Here is a tiny trained network, its code and every weight. The questions are about switching its units off for an input and a class, where a switched-off unit gives its printed mean instead of its output.

import numpy as np


def w(rows, s, z=0):
    codes = np.array(rows[::2]) - 128.0
    scale = np.full(codes.shape[1], s)
    scale[-1] = z or s
    return codes * scale


def f(y):
    return y / 2 * (1 + np.tanh(0.7978845608 * (y + 0.044715 * y**3)))


def log_softmax(a):
    a = a - a.max(-1, keepdims=True)
    return a - np.log(np.exp(a).sum(-1, keepdims=True))


def net(x, mask):
    res = np.array(x, float).reshape(1, 8) / 4 @ E
    y = f(res @ A[0][:, :-1].T + A[0][:, -1])
    res = res + np.where(mask, y, B[0][:, -1]) @ B[0][:, :-1]
    return log_softmax(res[-1] @ U[:, :-1].T + U[:, -1])


A, B = {}, {}
E = w([
[126,128,126,130,127,135,129,131,128,130,129,131],'x0',
[225,158,175,108,38,138,97,151,45,205,191,106],'x1',
[168,2,238,150,209,136,124,208,132,113,150,130],'x2',
[128,131,128,132,129,126,126,130,126,123,133,128],'x3',
[133,17,33,218,51,81,92,127,44,83,105,143],'x4',
[144,114,87,221,203,148,15,46,187,221,222,138],'x5',
[126,130,131,129,130,127,125,128,126,130,124,132],'x6',
[17,103,114,74,87,8,83,210,178,167,222,117],'x7',
],0.0071)
A[0] = w([
[242,147,129,166,154,249,155,46,78,98,45,145,18],'neuron 0',
[148,51,58,187,61,108,110,107,88,84,117,136,56],'neuron 1',
[53,110,80,137,180,120,151,91,182,56,72,149,75],'neuron 2',
[124,87,97,177,102,123,105,140,101,118,118,93,30],'neuron 3',
[91,135,141,86,58,104,196,170,87,85,77,137,18],'neuron 4',
[60,112,109,137,193,100,165,94,160,75,88,136,77],'neuron 5',
[128,120,98,206,182,156,50,77,145,194,199,137,67],'neuron 6',
[97,210,57,108,85,125,126,62,123,141,95,131,52],'neuron 7',
[204,165,182,104,46,132,118,144,28,189,188,106,93],'neuron 8',
[107,134,165,64,69,110,214,229,80,48,69,95,56],'neuron 9',
[125,89,116,170,97,106,100,117,93,110,117,129,48],'neuron 10',
[160,129,138,132,120,121,121,132,104,181,160,116,56],'neuron 11',
[157,201,179,74,189,211,164,98,168,149,124,103,79],'neuron 12',
[206,145,157,102,51,127,111,134,61,182,168,92,99],'neuron 13',
[105,119,101,132,171,113,165,122,165,110,122,116,26],'neuron 14',
[45,94,111,75,94,26,78,212,177,168,195,112,20],'neuron 15',
[167,2,244,145,212,130,119,225,127,120,146,146,12],'neuron 16',
[138,132,87,198,168,133,76,55,174,192,195,122,60],'neuron 17',
[204,152,148,113,64,128,119,142,72,186,175,104,73],'neuron 18',
[70,110,99,135,183,126,161,119,163,107,93,128,62],'neuron 19',
[117,231,198,59,187,163,148,117,198,184,161,123,60],'neuron 20',
[130,120,110,156,150,129,118,96,139,152,163,117,2],'neuron 21',
[127,53,46,183,99,108,98,126,66,122,119,145,74],'neuron 22',
[102,125,119,137,152,116,137,121,153,120,103,94,8],'neuron 23',
[68,138,110,73,81,69,105,192,131,154,209,132,53],'neuron 24',
[79,224,68,98,84,91,122,71,134,137,131,140,93],'neuron 25',
[127,101,122,175,149,135,60,90,164,170,189,128,72],'neuron 26',
[153,71,84,194,96,127,128,108,62,107,99,148,94],'neuron 27',
[116,219,55,119,58,142,133,65,118,150,108,127,72],'neuron 28',
],0.0077,0.0049)
B[0] = w([
[2,118,210,241,219,98,220,45,88,190,112,113,239],'neuron 0',
[114,152,193,74,81,61,79,181,140,173,163,115,205],'neuron 1',
[117,143,79,176,137,190,47,185,200,125,117,170,202],'neuron 2',
[117,147,156,97,115,92,123,148,116,148,154,131,148],'neuron 3',
[171,181,111,58,150,133,130,68,118,79,76,173,202],'neuron 4',
[119,132,74,175,117,172,56,160,217,135,122,161,185],'neuron 5',
[173,176,105,56,136,120,166,70,98,70,54,181,227],'neuron 6',
[190,44,133,130,132,183,160,159,95,120,187,69,195],'neuron 7',
[96,132,59,171,153,185,67,161,220,102,97,165,222],'neuron 8',
[194,186,73,45,139,105,145,30,83,72,67,169,254],'neuron 9',
[113,150,166,92,117,90,117,153,125,148,145,105,153],'neuron 10',
[129,132,103,127,118,142,111,142,161,102,114,140,137],'neuron 11',
[76,167,180,92,69,33,89,197,103,183,157,119,210],'neuron 12',
[111,122,82,178,157,174,72,149,213,101,104,177,204],'neuron 13',
[131,130,107,147,121,154,100,154,154,137,134,130,137],'neuron 14',
[39,125,198,228,186,119,208,71,78,192,102,109,248],'neuron 15',
[235,22,84,131,102,209,182,156,67,120,217,40,234],'neuron 16',
[168,161,106,57,127,118,149,68,100,69,69,148,222],'neuron 17',
[107,140,86,169,158,176,73,158,198,104,111,162,188],'neuron 18',
[114,126,89,155,128,166,66,150,184,130,133,143,165],'neuron 19',
[116,147,190,71,36,35,70,203,115,164,170,127,224],'neuron 20',
[139,130,123,107,124,134,140,116,124,113,97,141,135],'neuron 21',
[116,168,181,77,68,69,103,193,131,161,166,117,205],'neuron 22',
[135,119,124,132,141,141,106,134,139,155,127,130,122],'neuron 23',
[62,135,184,193,188,120,180,81,123,153,101,125,215],'neuron 24',
[192,28,123,139,141,176,167,144,81,120,187,65,212],'neuron 25',
[178,167,74,65,145,113,159,60,105,53,75,152,196],'neuron 26',
[88,171,188,93,82,56,115,177,137,197,163,109,195],'neuron 27',
[196,41,117,139,104,173,161,160,81,132,208,66,206],'neuron 28',
],0.0076,0.0093)
U = w([
[189,183,92,34,129,111,159,35,83,81,39,165,87],'0',
[21,128,199,255,171,109,211,63,85,169,100,111,77],'1',
[106,167,195,63,63,28,72,217,113,169,172,115,94],'2',
[232,17,103,143,114,212,176,159,71,121,213,49,161],'3',
[102,142,62,202,136,203,34,170,227,117,91,170,255],'4',
],0.0082,0.0011)

Each question gives the input, the list of numbers given to net, and the class t.
The units are the neurons (one row each of A and B). Each row of codes is followed by its name. A weight is (code - 128) times the scale printed after its matrix; where a second scale follows, it is the last column's (A, B and U).
mask holds one flag per neuron, in row order. A switched-off neuron (its flag False) gives its mean, the last column of its row in B, instead of its output. The means were averaged over made-up inputs and are rounded, as every weight is.
A unit's drop is (log p(t) with every unit on - log p(t) with that unit switched off) / (log p(t) with every unit on - log p(t) with every unit switched off).
unit that matters most: the unit with the biggest drop
k most important neurons: the k neurons with the biggest drops, biggest first
drop when u is switched off: that unit's drop, to one decimal
input [3,8,5,-4,1,-3,0,-3], class 4: unit that matters most -> neuron 8
input [-1,4,0,-7,0,8,-4,-7], class 0: 3 most important neurons -> (neuron 6; neuron 17; neuron 26)
input [4,5,-1,-8,-1,7,4,-6], class 0: 4 most important neurons -> (neuron 6; neuron 17; neuron 15; neuron 26)
input [-8,-8,2,7,4,-6,-3,7], class 4: 3 most important neurons -> (neuron 2; neuron 5; neuron 0)
input [8,4,-6,-1,-5,-5,-7,0], class 3: 3 most important neurons -> (neuron 28; neuron 25; neuron 7)
input [8,4,8,7,2,0,-3,6], class 3: 2 most important neurons -> (neuron 16; neuron 0)
input [-6,-8,5,7,1,6,2,-4], class 4: 2 most important neurons -> (neuron 2; neuron 5)
input [-6,-3,4,-1,2,-1,8,2], class 3: 2 most important neurons -> (neuron 16; neuron 0)
input [-2,5,1,7,-5,7,0,6], class 0: 3 most important neurons -> (neuron 6; neuron 26; neuron 17)
input [-5,-2,6,4,-5,-5,-4,2], class 3: 3 most important neurons -> (neuron 16; neuron 6; neuron 17)
input [1,0,2,-2,2,7,-4,7], class 0: 4 most important neurons -> (neuron 6; neuron 26; neuron 17; neuron 0)
input [-1,6,-7,-4,-6,-2,1,0], class 3: 3 most important neurons -> (neuron 28; neuron 25; neuron 7)
input [-6,1,7,-7,0,7,-7,8], class 1: 4 most important neurons -> (neuron 15; neuron 24; neuron 9; neuron 4)
input [-4,1,2,-2,6,8,-6,2], class 0: unit that matters most -> neuron 6
input [4,-8,-1,0,-3,6,1,-5], class 4: 4 most important neurons -> (neuron 2; neuron 5; neuron 9; neuron 19)
input [5,-7,4,-2,-1,3,-5,-5], class 4: 2 most important neurons -> (neuron 2; neuron 15)
input [3,-5,8,-2,1,-5,6,-1], class 3: drop when neuron 16 is switched off -> 3.3
input [-8,-2,-3,-5,6,-5,7,-3], class 2: drop when neuron 27 is switched off -> 0.5
input [-8,-6,-6,-6,-1,1,-1,-8], class 1: drop when neuron 0 is switched off -> 3.0
input [-8,1,-7,-2,-5,-4,3,-6], class 3: drop when neuron 25 is switched off -> 0.3
input [-2,-7,8,-6,8,-4,0,3], class 2: unit that matters most -> neuron 1
